In the rows, 128 means zero.
Each row of numbers stands for one element and depends on some of the facts below. Use the named rows to name the rest.

Known rows:
[116 133 127 147 148  93 143 156 144 113 145 104 129 143 150 112 166 114
 104 124 101 105 184 134 136 112 168 105 162 107  72  66 186 155] -> breskivis
[134 118 105 164 153 141 105 161 119  90 149 128 124 110 128  92 120 131
 122 112 127 146 146 153 137 132 125 116  89 155 110 148 171  99] -> vuklibra
[114 111 116 171 167 106 138 144 104  87 144 130 122 103 109  40 104 125
 109 113 122 128 133 132 134 125 126 111  77 159  95 151 146 128] -> plivan
[113 123  98 200 196 151 106 168  87  40 173 134 118 119 134  74 144 146
 127  96 134 121 182 125 140 120 161 129 120 145  64 144 160 116] -> buflan
[170 127 143 129 108  78 105 113 157 142 125 136 151 143 136 119 167 152
 134 127  99 140 140 135 128  95 125 115 144  90  74  84 144 156] -> ponom
[140 113 110 124 127 140  83 169 117  93 142 110 122  89 111 105 110 141
 149 129 116 134 124 126 117 126 118 129  97 158  90 127 148 112] -> zinok
[155 118 125 129 108 124  75 161 111 112 129 126 145  84 103  88 102 153
 151 136 104 142 112 134 116 118 102 131  78 139  88 140 123 132] -> tredam
[142 118 128 120  91 136  79 188 108 110 128 112 126  69  96  93  97 140
 163 145  98 126 108 114 116 128 106 131 101 132  94 125 129 134] -> niti
[ 42  70 166 120 142 106 121 143 156 122 137  98 133 130  97 126  86 142
 140  89  84  95 154 108 118 129 156 126 195 228 132  68 178 120] -> klizo
[150 121 108 143 154 132  99 148 127  86 137 129 124 114 130  72 119 133
 117 109 123 155 130 137 129 131 106  92  63 162 114 149 152 101] -> trugrek
[128 134  98 111  98 149  81 211 109  90 148  80 101  84 113 115  92 123
 136 147 108 105 138 112 108 139 128 128  99 163  95  97 151 125] -> neflon
[129  71 161 128 119  39 124  81 189 186  88 104 151 179 121  85 110 115
 109 142  90 130  87 147 145  93 106  88  99 111 132  95 179 122] -> gimak
[ 78  86 119 142 125 128 129 194 126 109 140  55 107 124  99  65  61 102
 110 150 104  83 111 116 127 135 143 105  91 182 115  93 178 109] -> grumer
[ 69  95 128 114 112  74 148 158 178 163 124  42 112 168 122  90 103  84
  83 163  86  70 130 122 140 130 157  91 138 140 119  30 199 136] -> lusu
[117  94 117 195 171 151 125 148 116  80 161 138 128 122  98  68 149 136
 112 109 141 149 133 152 150 112 162 105 101 166  93 135 138 105] -> tudu
[119 123 107 116 103 149  87 220 108  86 152  72 104  74 112 117  96 128
 151 156 108  99 137 106 108 135 139 140 123 153  89  97 153 138] -> mubrom
[106 145 170 121 151  94 103 169 103  75 165 161 140 102 139 126 153 157
 141  41  57 132 194 117  80 138 145 118 176 192 110  96 141 152] -> loskon
[146 119 103 145 141 171 145 114 139  96 123 144 152  51  78  91 125 160
 139 122 163 170 126 132 156 124 113 108 121 133  88 170 128 120] -> lagra
[157 139 143 104  77  91 111 146 167 146 109 108 145 110 137 138 147 139
 141 145  92 122 141 120 121 114 127 124 156  84  86  63 150 160] -> bidul
[118 152 101 132 149 129 197 145 176 119 124  96 121  87 124 126 155 117
  89 122 140 110 185 124 173 132 164  92 200  98  77  77 196 150] -> stisama

There are 5 kinds of fact about the elements: Θ, Ω, τ, Ψ, Π.
Θ gibrubri <- baklel, buflan, skasi, skisur
Θ tipa <- bidul, piflipir, rutra, tratrasel, vemon
Θ roge <- bisis, kedir, klefli, tivor
Θ zedil <- biskivem, flezubal, klifla, midem, plabuklu, ralovuk, ristis
Θ testam <- botamim, duskim, kleplen, sepogri, trabal, vaska
Θ steplobrem <- breskivis, migrar, mubrom, skisten, trisetu, ziruk
Θ klapler <- briror, dronas, foskitros, gevo, grepas, neges, skevar
Θ vafen <- brogas, gropledral, ludos, pigrum, simakla
Θ statror <- broplafak, dafis, drigan, fleduplon, lagra, puribrus
Θ skotra <- brora, bural, grenefi, tredrubres
Θ vike <- brostu, fastador, nite, plizesi, punis, skerok, vuklibra
Θ trafope <- bukli, fogim, kenom, klufigur, putun
Θ posor <- buko, fliklal, plivan, ponom, steges, tredam, tudu
Θ roste <- busu, fekun, nunik, pesol, pletun
Θ stafaron <- davaki, lusu, neflon, vifliba
Θ devak <- debre, kezem
Θ dofi <- dera, dotraben, druzas, gatrek, nolonu, ripla
Θ bodo <- difli, drististom, fidus
Θ nobrir <- dragre
Θ tatre <- drepun, meve, votur
Θ robun <- dreter, pusta, stisir
Θ liklustol <- fizo, fluplis, neskes, netris, seplis, skivil, stisama
Θ klebrus <- flabras, mazen, plafum, pletes
Θ tivuskur <- flalotu, gudu, leklus, muzir, niti
Θ paner <- flutrem, gegruk, misel, sebu, zinok
Θ grakibes <- fupir, noral, pivir, sukla, vedrak, vonan, zestaple
Θ vogre <- gafum, grepor, lagrobre, rofli, tafur, zaskir
Θ sofli <- gerek, melam, sobron
Θ kapim <- gimak, gite, klufluk, plaflu, trotrur
Θ klaben <- graku, kirim, mefake, sitan, somi
Θ taskuplem <- gregam, kageflon, naklel, nogril, plasun, vegram, zoguk
Θ zatre <- griplasem, muflar, segam
Θ draba <- grumer, lufafam, mitabi, nadram, trugrek, zolom
Θ klizo <- kevelal
Θ remo <- kuflo
Θ loskon <- mili, neful, nelun
Θ trepe <- misik, sepler, skapok, vamigun, zagefim
Θ mezim <- mopli
Θ flitruk <- nemun
Θ meflin <- tetim
Ω:
baklel > skisur > skasi > buflan
bidul > rutra > tratrasel > vemon > piflipir
broplafak > dafis > fleduplon > lagra > drigan > puribrus
buko > tredam > ponom > fliklal > steges > plivan > tudu
difli > drististom > fidus
dreter > pusta > stisir
druzas > nolonu > dera > dotraben > gatrek > ripla
flezubal > ralovuk > ristis > klifla > plabuklu > biskivem > midem
flutrem > zinok > gegruk > sebu > misel
fupir > pivir > sukla > vedrak > noral > zestaple > vonan
grenefi > brora > tredrubres > bural
kezem > debre
klefli > bisis > kedir > tivor
klufigur > putun > kenom > bukli > fogim
lagrobre > rofli > gafum > tafur > zaskir > grepor
lufafam > zolom > grumer > trugrek > mitabi > nadram
mazen > plafum > pletes > flabras
mefake > somi > sitan > graku > kirim
melam > sobron > gerek
mili > nelun > neful
mubrom > migrar > ziruk > breskivis > skisten > trisetu
neflon > lusu > vifliba > davaki
nite > fastador > punis > skerok > vuklibra > brostu > plizesi
niti > flalotu > gudu > muzir > leklus
pesol > pletun > busu > fekun > nunik
pigrum > simakla > gropledral > brogas > ludos
segam > griplasem > muflar
sepler > misik > skapok > vamigun > zagefim
seplis > netris > fizo > skivil > stisama > neskes > fluplis
skevar > neges > briror > gevo > dronas > grepas > foskitros
trotrur > klufluk > gimak > plaflu > gite
vaska > sepogri > duskim > kleplen > trabal > botamim
vegram > naklel > zoguk > nogril > kageflon > plasun > gregam
votur > drepun > meve
[baklel, dafis, debre, flezubal, foskitros, grumer, klufigur, leklus, lusu, noral, pletun, sepler] τ h
[bidul, flutrem, graku, lagra, ponom, trabal, vegram] τ n
[botamim, mazen, neful, plasun] τ m
[briror, gatrek, gimak, misel, nemun, plivan, punis, puribrus, sepogri, skapok, skasi] τ b
[brogas, dreter, drigan, fidus, fogim, grepas, mili, misik, naklel, skerok, trugrek, zestaple] τ c
[broplafak, buko, drististom, fastador, fizo, flabras, flalotu, kenom, ralovuk, rofli] τ f
[brostu, busu, gevo, grepor, kleplen, melam, migrar, muflar, nelun, nogril, rutra, skivil, somi, tivor, tredrubres] τ d
[buflan, difli, fekun, mefake, simakla, zolom] τ l
[bukli, dronas, gerek, gudu, klefli, pesol, piflipir, pivir] τ k
[bural, davaki, dragre, druzas, duskim, klufluk, lufafam, neskes, nite, skevar, steges, tratrasel, vedrak, zaskir, ziruk] τ a
[fleduplon, gropledral, meve, neges, niti, plafum, stisir, tredam] τ j
[fliklal, kezem, kirim, neflon, vamigun, vonan, vuklibra] τ e
[gregam, grenefi, kedir, nadram, netris, pletes, sobron, tafur, trisetu] τ i
[griplasem, sebu, skisten, tudu, vaska] τ g
[muzir, pigrum] τ q
[plizesi, zoguk] τ p
[tetim, zagefim] τ o
breskivis Ψ [ralovuk, kapim]
brogas Ψ [roge]
broplafak Ψ [neful]
buflan Ψ [fidus]
bukli Ψ [tafur, sofli]
bural Ψ [trotrur, vaska]
dera Ψ [zedil]
dotraben Ψ [bisis]
drepun Ψ [foskitros, tetim, gregam]
dronas Ψ [plabuklu, ralovuk]
duskim Ψ [pletun]
fastador Ψ [nobrir]
fekun Ψ [melam, lagra, brostu]
flalotu Ψ [buko]
flezubal Ψ [tredam]
fliklal Ψ [steges, sepler]
fupir Ψ [trotrur, bisis, brostu]
gafum Ψ [tipa, fluplis, segam]
gegruk Ψ [flitruk, piflipir, brora]
grenefi Ψ [misik, pletun, brostu]
grumer Ψ [fogim, tetim, skivil]
gudu Ψ [zaskir, busu, graku]
kevelal Ψ [sofli, skasi]
kezem Ψ [drististom]
klapler Ψ [fleduplon, lufafam]
klizo Ψ [klaben, meve, pivir]
leklus Ψ [somi, vafen, graku]
loskon Ψ [graku]
lusu Ψ [meve, tivuskur, brora, gimak]
meflin Ψ [zolom]
mili Ψ [statror, tivor]
misel Ψ [gevo, kapim]
mubrom Ψ [zestaple, mitabi, kirim]
neflon Ψ [trugrek, klefli]
neges Ψ [ponom, vedrak, sebu]
netris Ψ [fogim, klufigur, gimak]
nite Ψ [kageflon, putun]
nogril Ψ [pletun]
nolonu Ψ [biskivem]
paner Ψ [brostu]
pesol Ψ [neful, vonan]
pigrum Ψ [fleduplon, vamigun]
pletes Ψ [trotrur, gerek]
pusta Ψ [puribrus]
roste Ψ [baklel, zoguk]
rutra Ψ [neskes, zolom]
simakla Ψ [vonan]
sitan Ψ [ralovuk, kedir]
skisten Ψ [ripla, mopli]
skisur Ψ [fleduplon]
skotra Ψ [fidus, graku, muflar]
stisama Ψ [bisis, remo, biskivem, skevar]
stisir Ψ [trafope, nemun, plabuklu]
sukla Ψ [brostu, vaska]
testam Ψ [kuflo, vaska]
trabal Ψ [lagrobre, taskuplem]
tredrubres Ψ [zaskir]
vegram Ψ [steplobrem]
vemon Ψ [neful, briror]
vogre Ψ [klifla]
votur Ψ [skapok]
zagefim Ψ [tafur, steplobrem, zolom, trepe]
Π 551 <- baklel, botamim, briror, brostu, buflan, buko, dafis, davaki, debre, dera, difli, dotraben, dragre, drepun, drigan, drististom, dronas, druzas, duskim, fekun, fizo, flabras, flalotu, fleduplon, fluplis, foskitros, fupir, gafum, gerek, grenefi, gropledral, grumer, gudu, kedir, kenom, kirim, klefli, kleplen, klufigur, lagra, leklus, migrar, misel, misik, mitabi, mubrom, naklel, neflon, neful, neges, nelun, nemun, neskes, netris, niti, nogril, noral, pesol, piflipir, plabuklu, plasun, plivan, plizesi, puribrus, putun, rofli, sepler, sepogri, simakla, skapok, skerok, skevar, skisten, skisur, skivil, steges, stisir, sukla, tetim, tivor, trabal, tratrasel, tredam, tredrubres, trotrur, trugrek, tudu, vamigun, vaska, vegram, votur, vuklibra, zaskir, zinok, ziruk
Π 259 <- bidul, bisis, biskivem, breskivis, brogas, broplafak, brora, bukli, bural, busu, dreter, fastador, fidus, flezubal, fliklal, flutrem, fogim, gatrek, gegruk, gevo, gimak, gite, graku, gregam, grepas, grepor, griplasem, kageflon, kevelal, kezem, klifla, klufluk, kuflo, lagrobre, ludos, lufafam, lusu, mazen, mefake, melam, meve, midem, mili, mopli, muflar, muzir, nadram, nite, nolonu, nunik, pigrum, pivir, plaflu, plafum, pletes, pletun, ponom, punis, pusta, ralovuk, ripla, ristis, rutra, sebu, segam, seplis, sitan, skasi, sobron, somi, stisama, tafur, trisetu, vedrak, vemon, vifliba, vonan, zagefim, zestaple, zoguk, zolom

Name these rows:
No name comes twice in this set of rows, the named rows included.
[187 148 154 157 153  69  98 103 121 116 129 192 166 146 167  96 217 152
 130  89  96 179 153 161 122  90 130 102 120  64  74 126 136 145] : graku
[165 152 128 151 193  63 125  98 144 103 146 174 134 169 187  81 200 126
  83  77 104 167 166 164 135  96 121  75  98 101  95 118 166 134] : fidus
[163 117 103 112 103 156  55 177 116  93 139 104 124  87 113 125 102 148
 163 151 110 129 127 113 107 120 105 143 108 147  87 122 143 120] : difli
[175 126  99 140 153 170 168  93 179 108 120 172 147  58  87  79 139 142
  96 110 184 214 118 171 188 130  87  68  65 161 128 185 121  90] : brostu
[156 149 114 112 132 109 152  91 192 136 108 140 143 105 129 138 166 136
 106 115 135 165 155 131 165  98 112  91 144 101  92  99 149 149] : kuflo
[119  84 146 160 181 113 129  93 174 130 137 135 147 201 127  98 197 121
  94 111 128 150 119 149 158  65 158  67 125 124 116  81 168 100] : gregam
[194 135 113  97  81 192 117 141 153 114 117 144 145  27  80 133 136 151
 147 145 158 191  96 138 143 126  76  98  89 152 117 137  97 106] : vaska
[133 116  97 175 189 156 158  98 134  76 125 155 135  77  96  70 128 149
 112 109 166 170 140 139 174 114 119 100 107 147  89 186 141 111] : gerek
[101 107 112 186 152 163 129 192 107  64 164 111 111 113 100  74 139 124
 122 115 129 120 150 131 147 131 175 110 130 159  90 106 152  98] : skisten
[121 141 102 157 157 134 107 212  62  55 166 109 109  74 128  78 121 123
 133 111  99  93 172 109 109 145 151 136 111 137  62 122 154 141] : gudu
[114  78 137 155 169  61 135  64 196 150 119 118 137 215 142  84 145 115
  83 117 127 154 114 160 160  82 124  70  96 129 126 104 195 101] : fogim
[110  88 120 178 178 115 122 122 129 103 136 138 126 142 107  33 108 121
 100 114 126 147 104 158 148 110 116  80  46 182 120 149 153  96] : foskitros

Now the same elements, written a new way:
Named rows:
[130  63 173 132 130  99  99 146  95  85 139 115 164  96 141 117 159 130
  84 123 149 141 112  94 143 108  99 112 191 110 135 121 127 177 105  78
 139  71 114 131 107] -> fliklal
[150 135 136 145 141 105  91 134 110 150 101 128 172 141 168  99 133 136
  87 147 134 131 116 106 110 143  81 154 140 117 152  89  99 147 152  80
 155 126  72  87 155] -> kirim
[ 97  99  93 143 142 118  98 162 111 165 143 117 105  99 152 106 157 127
 161 142 110 117 115  99 184 175 148 179 153 175 149  88 161 162 157  87
 100 155  73 128 102] -> dreter
[152 140  98 162 144 107  83 120  84 119  78 132 167 147 136 130 188 155
  85 130 137 135 131  97 104 130  84 167 151 130 141  85 102 110 147  81
 113 130  89  63 147] -> piflipir
[149 138  93 129 111 116 149 109 105 117 116 127 167 150 136 107 154 151
  94 147  90 121 119 156 109 115  93 143 179 109 158 124 104 135 173  97
 168 151  93  53 147] -> fluplis
[134 113 103 147 134 130  97 139 121 130 121 164 153 125 137 112 190 153
 102 143 148 127 169 102 142 153 121 164 137 141 127 108 130 113 147 104
 123 149  84 102 136] -> tratrasel
[ 78  85 129 146 134 122 102 136  64 132 142 112 107  80 141 114 172  92
 144 114 103 134 104  90 183 152 139 161 191 120 118  92 173 167 127  91
  87  85 130 129  86] -> flezubal
[152 138  92 142 114 120 145 132 129 109 113 120 160 150 138 100 147 133
 108 138  85 121 132 147 107 116  85 151 176 117 157 127 123 153 158  87
 160 137  90  80 141] -> ripla
[ 80  99 142 139 142 122  96 148  97 161 141 129 109  80 175  94 175 142
 126 147 144 121 127 101 183 176 138 177 122 138 150  87 114 156 170 117
 138 155  59 124 121] -> rofli
[ 93  97 150 132 102 135 149 118  90  87 140 143 175 117 118 119 185 111
  95 132 118 131 150  97 161 112 119 107 188 107 101 135 171 125 115 146
 117  82 140 104 101] -> dera
[ 91 118  91 136 127 134 125 140 115 163 143 136 140 137 137 121 162 131
 147 149 117 123 109 100 161 163 146 161 143 166 141 107 149 110 167  93
 104 156 115 105 103] -> niti
[112 115 118 125 146 138  81  93  58 145 146 134 183  94 107 119 193  85
 110  68 106 164 102  92 117 148 150 104 191 151  72  71 157 110 168 103
  99  74 137 100  80] -> pesol
[ 64 104 174 173 103  78 161  91 134 134  57 165  99 156 104 174 109  72
 173  85  94  94 129 183 104 103  88  98 112 193  76 131 101  98 187 106
 154 137  67  66 152] -> zatre
[ 83 117  96 141 144 126  92 142  88 167 141 125 116 107 154 114 170 137
 136 149 136 128 104  94 173 176 138 175 136 168 139  80 128 117 169  85
  96 156  82 111 104] -> sepler
[ 65 102 174 170 106  76 162  92 137 136  59 164  99 154  99 174 109  72
 170  84  96  94 129 180 105 103  87  99 111 193  74 128 101 100 185 105
 153 137  66  67 152] -> stafaron
[147 122 156 136 136  93  96 110  63  82 127 116 165 116 124 107 162 102
  85  79  97 132 120  93 133 110  80 134 192 108 125  92 148 176 114  88
 115  73 127 111 106] -> zagefim
[151 141  98 154 121 133 137 163 132 158  76 120 180 154 120 124 147 111
  92 137  86 122 156 123 158 123  77 155 136 135 147 101 165 129 113  98
 174 113  93 110 111] -> kageflon
[ 79  85 171 133 138 113  97 119  65  98 137 123 140  83 138 107 184 126
  90 106 145 130 152  93 183 138 118 152 186 106 102  88 147 158 121 136
 106  86 117 119 108] -> grumer
[120 124  93 140 104 140 141 140 135 141 140 160 154 123 136 114 187 136
 128 151 116 124 129 108 134 146 139 144 132 144 135 135 148 109 169 119
 136 153 103  95 108] -> zinok
[ 66 101 174 172 105  73 163  91 137 132  55 171 102 151  98 172 109  74
 171  83  95  94 124 183 101  99  85 101 109 193  72 128 105 100 187 105
 153 138  67  65 152] -> devak

Which element is each row?
No name comes twice in this set of rows, the named rows included.
[144 134  91 189 134 136  88 134 103  86 138 172 113  89 167  91 197 101
 150 121 103 142 135  94 102 165 122 181 113 166 102 108 159 119 176  84
  87 150  98 111 119] : pivir
[148 100 139 121 133 128 125  99  81  95 140 134 190 137 108  93 151  84
 104  66  97 153 155  95 122 114 118  97 192 118 100 114 177 170 122 120
 157  73 142 128  90] : vemon
[ 76  79 173 142 132 119 111 146  70 122 144 115 106  74 156  95 173  95
 121 113 105 125 120  95 189 156 134 167 182 111 128  98 169 184 128 137
 113  91  92 133  89] : fastador
[120 132  89 165 134 135  85 138  85 156 141 133 137 121 134 148 193 140
 119 146 132 139 104  95 118 162 127 173 127 179 109  86 128 101 167  80
  91 146 107  81  99] : klefli
[143 126 102 142 141 113  92 137 121 142  91 149 171 151 138 115 171 153
  94 140 151 124 164 107 129 145 100 159 152 133 144  97 125 119 130  87
 121 140  98 100 150] : davaki
[151 122 134 142  98 109 148 126  84  83 131 117 171 147 123 121 146 107
 103 110  94 146 134 103 136 100 100 105 192 105 149 132 145 177 104  97
 119  75 140 106 100] : stisama
[107  96 117 132 132 133  95  96  58 102 145 137 157  94 103 128 199 128
 112  72 112 147 132  93 170 139 152 136 192 118  78  88 164 115 153 144
  97  97 134  99  83] : simakla
[154 140  94 144 107 113 152 124 119 100 118 119 151 144 140  99 151 134
 112 139  81 122 130 151 106 113  92 158 175 111 157 131 111 161 170  89
 162 144  86  70 140] : midem
[ 71  66 116 119 146 115  92 150 103 169 143 115 112  91 161 113 152 153
 136 153 151 121 105  96 185 175 153 166 165 165 153  88 111 144 170  82
 130 156  67 124 108] : buko
[ 65 126 170 187 110  71 165  89 129 106  59 200  99 152 101 169 108  71
 169  75  87  95 153 181 100 108  84 112 105 186  74 129 110 102 189 116
  93 147  85  60 165] : grakibes
[ 66  78 173 130 131 121 108 125  62 138 145 117 114  73 158 101 174 110
 107 131 131 125 117  92 190 162 137 155 183 109 122  88 142 174 137 151
 110 106 101 128  94] : flalotu
[ 91  95 154 139 150 111  88 153 112 158 126 135 127  91 174  91 164 147
 104 144 159 119 164 106 179 173 120 177 127 130 148  90 113 163 156 114
 146 154  61 127 145] : kenom

Now the same elements, written a new way:
Some elements and their rows:
[116 149 103 116  96 126 136 162 154 114 163 117 123 142 121 100 116  78
 179 115 107 124 141 132 166 136  97 127 161 148 119 134] -> bural
[124 119 136 128 189  82 121 112 130 129 105 164 115 105 152 151 179 122
 138 109 139 129  91 138  93  94 168  90 166  63 138 170] -> vaska
[ 97  86 148 185  88 116 126 158 126 201 112 100 116 108 124 106 107  83
 182  65 118 136 191 117 151  88 114 125 165 114  98 126] -> testam
[ 69 130 167 158 199  98 123 136 125 109  97 146  86 137 141 202 136  50
 130 143 207 192  80 150 107 104 136 144 172 105 155 209] -> tivor
[114 132  89 127 109 120 149 133 153 129 143 117 147 165 143 141 108  46
 200 157 130 128 132 146 150 150 108 132 146 169 147 152] -> nadram
[143 146 122 116 124  85 124  86 132  82 142 182  96 107 177 139  98 102
 164 140 182 150 134 154  85  90  91 129 195  99 140 157] -> segam
[113 145 145 128 174 113 126 179 150 125 109 123  93  97 102 127 173 120
 110  72  86 113  97 132 123  87 153 111 158  89  82 150] -> vegram
[111 119 136 134 178 102 130 145 144 136 117 141 118 109 118 118 178 112
 139 101 132 154  93 125 151 110 163  98 172  67 145 162] -> dafis
[171 134 117 109 131  80 140  94 140 108 154 172 137 150 159 103 132 101
 185 126 153 128 126 149 118 112 113  98 188 101 169 164] -> pletun
[ 89 132 128 128 154 118 136 171 143 123 126 125  98  80 110 105 167 136
 132  73 100 146 102 113 153 102 152 111 170  75  96 140] -> grenefi
[ 76 105 125 153 169 114 140 186 131 142 130 106 121 153  74 125 183  66
 161  99 112 163  87 113 195 146 152 122 132 125 132 184] -> leklus
[122  42 140 202 118  67 121  90  85 190 107 154 119 132 144 147 124  73
 216  87 168 155 170 134 109  91 120 125 138 103 123 179] -> vafen
[109  78 141 190  74  86 112 134 114 202 103 127 117 115 149 152 121  73
 199  85 130 151 183 134 139  84 118 107 175  98 114 136] -> posor
[147 117 112 125 137  67 135  85  98 100 163 175 122 170 150 132 140  76
 198 129 144 131 115 144 112 133 101 122 153 127 135 189] -> muflar
[123 150 102 109  87 119 135 151 142 105 163 134 110 119 134  87 119 107
 175  94 101 125 142 120 147 123  95 132 173 126 101 126] -> nolonu
[ 82 133 120 136 153 128 124 166 145 141 123 123 111  82 103 122 165 127
 140  92 108 139  97 109 156 106 155 105 163  88 105 141] -> netris
[ 81 118 127 145 178 115 136 156 143 154 110 108 141 142 120 161 166  70
 152 134 129 136  91 131 152 135 166 104 145 117 152 173] -> drigan
[112  69 147 190  91  96 135 133 119 197 103 116 120 117 153 126 113  72
 188  83 135 143 188 133 129  87 115 132 159  91 127 131] -> grakibes
[ 79 165 170 120 157 133 122 186 165 142 123 103 120 108 125 112 156 110
 102  94 124 138  91 118 161 102 152 101 200  77 144 138] -> flalotu
[111 128  89 127 111 121 150 131 142 129 147 119 149 164 139 143 112  50
 198 157 130 125 138 144 153 149 111 125 145 165 148 150] -> trisetu

Name these rows:
No name comes twice in this set of rows, the named rows included.
[101 104 119 139 188 100 132 116 138 154  97 142 149 131 151 169 178  85
 161 141 148 135  87 137 125 121 179  92 145  93 172 173] : trugrek
[ 75 152 127 140 166 142 138 196 180 165  84  82 125 120 115 171 151  69
 124 126  86 104 110 142 146 110 160 113 144 131 121 140] : trabal
[145 131  78  95 101 115 147 148 150 153 166 107 178 164 124  76 161 103
 197 104  53  61 139 121 179 153 132  83 147 139 129 115] : brogas
[161 119 110 119 132  59 129  81  96  94 165 183 120 170 154 124 140  91
 196 112 146 130 117 146 104 131 105 118 158 114 131 180] : somi
[116 157 113 117  92 115 138 154 142  97 166 128 101 111 129  93 110 102
 165  98 117 136 144 126 143 113  88 138 181 126  96 135] : pusta
[171 163 123  99 110 104 144 155 163 106 160 136 105 135 108  76 140 119
 157  82  88  94 137 143 136 104 100 105 189 116 105 144] : kezem
[141 122  98 127 133 106 164 129 168 135 116 127 157 195 165 177 118  24
 197 187 131 113 135 186 133 145 115 121 148 163 187 160] : vonan
[126 128 138 126 167 112 134 170 156 134 114 127 105 104  96 109 186 133
 120  72  83 122  98 126 148 100 158  95 166  75 107 152] : neflon
[115  88 106 152 199  99 142 119 138 152  93 151 147 152 125 185 181  73
 169 153 142 131  92 150 124 131 177  96 124 107 163 194] : kirim
[142 103  84 120 123  79 149  96 128 111 144 162 135 158 180 139 133  72
 204 153 140 129 140 152 119 137 113 129 149 123 162 157] : vedrak
[120 115 135 132 189  87 125 115 134 138 105 158 129 117 150 150 182 109
 144 119 148 137  93 142 115 108 172  93 163  68 152 173] : misik
[ 89 111 172 194  88 123 121 168 142 188 109  88  94 104 115 124  83  69
 156  66 148 148 187 125 139  76  99 136 183 116 104 131] : vogre

